Below is a small trained network, with its code and all its weights. Each question gives an input and a target symbol and asks what happens when units are switched off, that is, made to give their printed mean instead of their output.

import numpy as np


def w(rows, s, z=0):
    codes = np.array(rows[::2]) - 128.0
    scale = np.full(codes.shape[1], s)
    scale[-1] = z or s
    return codes * scale


def f(y):
    return np.maximum(y, 0)


def softmax(a):
    e = np.exp(a - a.max(-1, keepdims=True))
    return e / e.sum(-1, keepdims=True)


def log_softmax(a):
    a = a - a.max(-1, keepdims=True)
    return a - np.log(np.exp(a).sum(-1, keepdims=True))


def net(x, mask):
    ids = ['αβγεζθλμπστφω'.index(c) for c in x.split()]
    T = len(ids)
    res = E[ids] + P[:T]
    q, k, v = (res @ M[0].T for M in (Q, K, V))
    z = softmax(np.where(np.tri(T) > 0, q @ k.T / 4**0.5, -1e9)) @ v
    res = res + np.where(mask[0], z, O[0][:, -1]) @ O[0][:, :-1]
    y = f(res @ A[0][:, :-1].T + A[0][:, -1])
    res = res + np.where(mask[1:13], y, B[0][:, -1]) @ B[0][:, :-1]
    return log_softmax(res[-1] @ U[:, :-1].T + U[:, -1])


Q, K, V, O, A, B = {}, {}, {}, {}, {}, {}
E = w([
[66,165,176,146,21],'α',
[147,150,48,128,68],'β',
[105,122,92,13,83],'γ',
[171,111,165,195,143],'ε',
[78,111,198,52,95],'ζ',
[141,109,119,26,158],'θ',
[131,131,63,9,121],'λ',
[126,100,217,109,148],'μ',
[151,104,202,167,153],'π',
[130,96,227,250,81],'σ',
[129,159,95,205,34],'τ',
[172,133,79,130,127],'φ',
[90,185,154,218,16],'ω',
],0.015)
P = w([
[110,129,49,197,181],'0',
[255,188,223,66,155],'1',
[233,193,179,43,130],'2',
[233,185,208,71,99],'3',
[110,187,88,35,23],'4',
[143,161,115,63,63],'5',
[142,139,153,66,54],'6',
[166,158,190,107,72],'7',
[158,140,187,70,59],'8',
[148,120,230,100,39],'9',
],0.0079)
Q[0] = w([
[114,187,111,114,110],'head 0',
[254,166,199,87,87],'head 0',
[107,118,115,156,223],'head 0',
[60,143,152,99,116],'head 0',
],0.0092)
K[0] = w([
[149,202,105,159,141],'head 0',
[1,71,46,179,207],'head 0',
[145,209,142,98,67],'head 0',
[171,119,147,112,145],'head 0',
],0.0098)
V[0] = w([
[142,206,122,172,46],'head 0',
[200,102,98,137,157],'head 0',
[62,166,4,80,104],'head 0',
[205,129,77,175,173],'head 0',
],0.016)
O[0] = w([
[12,116,143,57,180,244],'head 0',
[154,24,119,149,139,179],'head 0',
[102,123,137,101,8,36],'head 0',
[136,12,155,94,206,253],'head 0',
],0.015,0.0055)
A[0] = w([
[90,84,83,104,70,92],'neuron 0',
[120,124,137,116,170,61],'neuron 1',
[237,150,104,105,89,76],'neuron 2',
[177,126,146,2,110,176],'neuron 3',
[113,122,115,185,182,120],'neuron 4',
[207,188,113,176,108,138],'neuron 5',
[53,103,166,225,144,157],'neuron 6',
[168,16,169,123,35,166],'neuron 7',
[200,254,104,117,180,177],'neuron 8',
[100,125,21,176,128,188],'neuron 9',
[185,88,37,167,159,79],'neuron 10',
[5,153,74,103,115,254],'neuron 11',
],0.0077,0.0076)
B[0] = w([
[129,116,116,148,142,176],'neuron 0',
[133,170,62,107,112,171],'neuron 1',
[127,179,175,134,97,165],'neuron 2',
[123,130,127,205,116,215],'neuron 3',
[91,146,97,87,85,196],'neuron 4',
[92,109,172,85,122,172],'neuron 5',
[153,130,103,102,131,193],'neuron 6',
[136,160,9,122,122,234],'neuron 7',
[74,97,127,190,100,183],'neuron 8',
[178,91,133,143,160,145],'neuron 9',
[136,174,223,116,134,190],'neuron 10',
[157,144,206,123,135,252],'neuron 11',
],0.011,0.013)
U = w([
[186,152,121,88,75,149],'α',
[203,138,153,99,131,221],'β',
[52,56,92,147,87,83],'γ',
[49,209,72,135,165,121],'ε',
[133,98,160,253,131,146],'ζ',
[73,80,173,65,84,64],'θ',
[133,219,139,58,116,3],'λ',
[199,164,152,60,68,127],'μ',
[119,131,168,205,99,173],'π',
[100,155,99,105,73,81],'σ',
[41,80,121,100,77,249],'τ',
[91,196,139,140,102,53],'φ',
[176,74,115,63,126,132],'ω',
],0.0068,0.0055)

Each question gives the input, a string of symbols that net reads in full, and the target symbol t.
The units are the heads (4 rows each of Q, K, V and O) and the neurons (one row each of A and B). Each row of codes is followed by its name. A weight is (code - 128) times the scale printed after its matrix; where a second scale follows, it is the last column's (O, A, B and U).
mask holds one flag per unit, heads first, then neurons. A switched-off unit (its flag False) gives its mean, the last column of its rows in O or B, instead of its output. The means were averaged over made-up inputs and are rounded, as every weight is.
A unit's drop is (log p(t) with every unit on - log p(t) with that unit switched off) / (log p(t) with every unit on - log p(t) with every unit switched off).
The circuit of an input: a set's keep is (log p(t) with only the set's units on - log p(t) with every unit switched off) / (log p(t) with every unit on - log p(t) with every unit switched off). Starting from the 12 units with the biggest drops (on a tie, the unit counted first), units are removed one at a time, each time the one whose removal leaves the highest keep (on an exact tie, the one counted first), for as long as the keep stays at least 0.8.
units of the circuit, in order: the units of the circuit, biggest drop first
unit that matters most: the unit with the biggest drop
top k neurons: the k neurons with the biggest drops, biggest first
drop of u: that unit's drop, to one decimal
input τ ζ β φ ζ λ τ σ τ β, target θ: units of the circuit, in order => head 0; neuron 11
input β ε τ ε, target γ: units of the circuit, in order => head 0; neuron 7; neuron 3
input μ τ ε θ β ε σ φ μ, target ζ: units of the circuit, in order => head 0; neuron 8
input μ ε μ τ θ ω μ σ ε τ, target ζ: top 3 neurons => neuron 8; neuron 7; neuron 9
input ε τ τ ω, target ω: units of the circuit, in order => head 0; neuron 3
input τ τ τ λ φ ε τ τ λ τ, target θ: units of the circuit, in order => head 0; neuron 11
input τ σ β, target θ: units of the circuit, in order => head 0
input ω σ ε γ, target λ: units of the circuit, in order => head 0; neuron 11
input ζ ε τ θ, target π: units of the circuit, in order => neuron 8; head 0; neuron 7
input θ π φ α, target α: units of the circuit, in order => head 0; neuron 7
input ω π μ, target θ: units of the circuit, in order => head 0; neuron 7
input ω ζ α τ, target λ: top 2 neurons => neuron 11; neuron 8
input μ λ τ τ, target π: units of the circuit, in order => head 0; neuron 8; neuron 5; neuron 2
input φ τ ε θ, target γ: units of the circuit, in order => head 0; neuron 3; neuron 7
input λ σ ε, target α: units of the circuit, in order => head 0; neuron 7
input β ω τ ε θ π θ φ, target τ: units of the circuit, in order => head 0
input ε θ τ ε τ ε, target ω: top 2 neurons => neuron 8; neuron 3
input σ β α μ, target ε: units of the circuit, in order => head 0; neuron 11
input τ τ τ γ τ α σ σ ε ε, target θ: top 2 neurons => neuron 7; neuron 11
input ζ β τ φ, target π: unit that matters most => neuron 8
input σ ε φ ε τ λ π μ, target ε: top 2 neurons => neuron 11; neuron 1
input τ ε τ λ τ μ α τ α λ, target θ: top 2 neurons => neuron 11; neuron 7
input ζ τ μ ε, target π: top 2 neurons => neuron 8; neuron 7
input ε ε μ τ, target β: top 2 neurons => neuron 10; neuron 8
input τ ε β, target τ: top 2 neurons => neuron 3; neuron 10
input τ τ τ τ τ ε τ γ, target θ: drop of neuron 11 => 0.7
input τ τ ω μ θ, target θ: drop of head 0 => 1.1
input τ τ ζ φ τ θ ω θ, target θ: drop of neuron 11 => 0.5
input τ θ θ σ, target τ: drop of neuron 10 => 0.1
